Below are the code and all the weights of a small trained network. Each question names an input and a class and asks about switching units off, where a switched-off unit gives its printed mean instead of its output.

import numpy as np


def w(rows, s, z=0):
    codes = np.array(rows[::2]) - 128.0
    scale = np.full(codes.shape[1], s)
    scale[-1] = z or s
    return codes * scale


def norm(h):
    return h / np.sqrt((h * h).mean(-1, keepdims=True) + 1e-5)


def f(y):
    return y / 2 * (1 + np.tanh(0.7978845608 * (y + 0.044715 * y**3)))


def log_softmax(a):
    a = a - a.max(-1, keepdims=True)
    return a - np.log(np.exp(a).sum(-1, keepdims=True))


def net(x, mask):
    res = np.array(x, float).reshape(1, 5) / 4 @ E
    u = 0
    for l in range(3):
        y = f(norm(res) @ A[l][:, :-1].T + A[l][:, -1])
        res = res + np.where(mask[u : u + 4], y, B[l][:, -1]) @ B[l][:, :-1]
        u += 4
    return log_softmax(norm(res)[-1] @ U[:, :-1].T + U[:, -1])


A, B = {}, {}
E = w([
[48,255,97,174,102],'x0',
[53,50,152,183,169],'x1',
[115,170,214,75,192],'x2',
[122,128,131,125,126],'x3',
[124,126,134,121,125],'x4',
],0.0067)
A[0] = w([
[101,83,28,154,45,33],'L0N1',
[113,223,164,224,171,205],'L0N2',
[222,191,65,3,47,72],'L0N3',
[156,100,95,166,32,5],'L0N4',
],0.0062,0.0031)
B[0] = w([
[165,179,10,159,184,175],'L0N1',
[187,55,150,152,152,250],'L0N2',
[9,105,105,97,156,255],'L0N3',
[200,255,105,114,116,138],'L0N4',
],0.0092,0.0035)
A[1] = w([
[93,218,172,228,79,129],'L1N1',
[94,98,163,204,94,125],'L1N2',
[14,175,16,78,113,253],'L1N3',
[101,149,255,143,180,223],'L1N4',
],0.01,0.0019)
B[1] = w([
[250,28,210,102,24,175],'L1N1',
[80,2,139,120,210,154],'L1N2',
[69,92,172,80,103,254],'L1N3',
[169,188,51,104,132,247],'L1N4',
],0.0081,0.0077)
A[2] = w([
[25,89,253,102,9,248],'L2N1',
[9,135,165,30,218,230],'L2N2',
[216,62,143,41,139,73],'L2N3',
[2,112,31,164,79,98],'L2N4',
],0.0058,0.0018)
B[2] = w([
[139,92,191,70,130,232],'L2N1',
[112,185,156,115,158,253],'L2N2',
[161,83,75,170,30,211],'L2N3',
[191,206,119,133,254,175],'L2N4',
],0.014,0.0046)
U = w([
[150,89,183,127,44,77],'0',
[8,146,175,141,160,191],'1',
[139,157,136,121,144,193],'2',
[180,231,112,144,150,1],'3',
],0.013,0.0038)

Each question gives the input, the list of numbers given to net, and the class t.
The units are the neurons (one row each of A and B). Each row of codes is followed by its name. A weight is (code - 128) times the scale printed after its matrix; where a second scale follows, it is the last column's (A, B and U).
mask holds one flag per neuron, layer by layer. A switched-off neuron (its flag False) gives its mean, the last column of its row in B, instead of its output. The means were averaged over made-up inputs and are rounded, as every weight is.
A unit's drop is (log p(t) with every unit on - log p(t) with that unit switched off) / (log p(t) with every unit on - log p(t) with every unit switched off).
The circuit of an input: a set's keep is (log p(t) with only the set's units on - log p(t) with every unit switched off) / (log p(t) with every unit on - log p(t) with every unit switched off). Starting from all 12 units, units are removed one at a time, each time the one whose removal leaves the highest keep (on an exact tie, the one counted first), for as long as the keep stays at least 0.8.
units of the circuit, in order: the units of the circuit, biggest drop first
most important unit: the unit with the biggest drop
top k neurons: the k neurons with the biggest drops, biggest first
k most important neurons of layer l: the k neurons of layer l with the biggest drops, biggest first
drop of u: that unit's drop, to one decimal
input [6,-1,6,-2,-3], class 0: units of the circuit, in order : (L1N1)
input [6,4,4,0,-8], class 2: top 4 neurons : (L0N2 L1N3 L1N4 L2N1)
input [0,4,-7,5,-3], class 3: top 2 neurons : (L0N1 L2N4)
input [8,-2,-8,-1,1], class 0: 2 most important neurons of layer 2 : (L2N2 L2N1)
input [-2,-3,3,-6,-2], class 1: top 2 neurons : (L0N3 L1N1)
input [0,-4,-4,7,3], class 1: top 2 neurons : (L0N3 L1N3)
input [8,8,-7,-3,2], class 0: top 4 neurons : (L1N1 L0N3 L1N4 L2N2)
input [5,7,6,6,8], class 2: units of the circuit, in order : (L1N4 L0N3)
input [7,-8,1,-5,-5], class 1: top 3 neurons : (L0N3 L1N3 L1N4)
input [6,2,-4,-4,2], class 0: top 2 neurons : (L1N1 L0N3)
input [8,-1,-6,-4,-5], class 0: top 2 neurons : (L1N1 L1N4)
input [8,-8,6,3,-8], class 0: units of the circuit, in order : (L1N1 L2N4)
input [-5,-7,6,3,-1], class 1: units of the circuit, in order : (L0N3 L1N1)
input [7,0,-6,-5,-7], class 0: top 4 neurons : (L1N1 L1N4 L0N3 L1N3)
input [4,-1,8,6,4], class 3: most important unit : L1N4
input [0,-3,7,6,5], class 3: top 2 neurons : (L1N4 L1N3)
input [3,3,6,5,5], class 3: units of the circuit, in order : (L1N4 L0N3)
input [-1,-8,-6,7,-7], class 1: top 3 neurons : (L0N3 L1N3 L1N4)
input [-2,-4,-3,4,-3], class 1: top 2 neurons : (L0N3 L1N3)
input [6,-4,4,4,-3], class 0: most important neuron of layer 1 : (L1N1)
input [6,-8,0,5,-2], class 1: 2 most important neurons of layer 0 : (L0N3 L0N4)
input [-3,2,-4,-1,0], class 3: 2 most important neurons of layer 0 : (L0N2 L0N1)
input [-2,-6,-2,-4,3], class 1: drop of L1N3 : 0.1
input [6,-5,1,-8,0], class 0: drop of L1N1 : 0.5
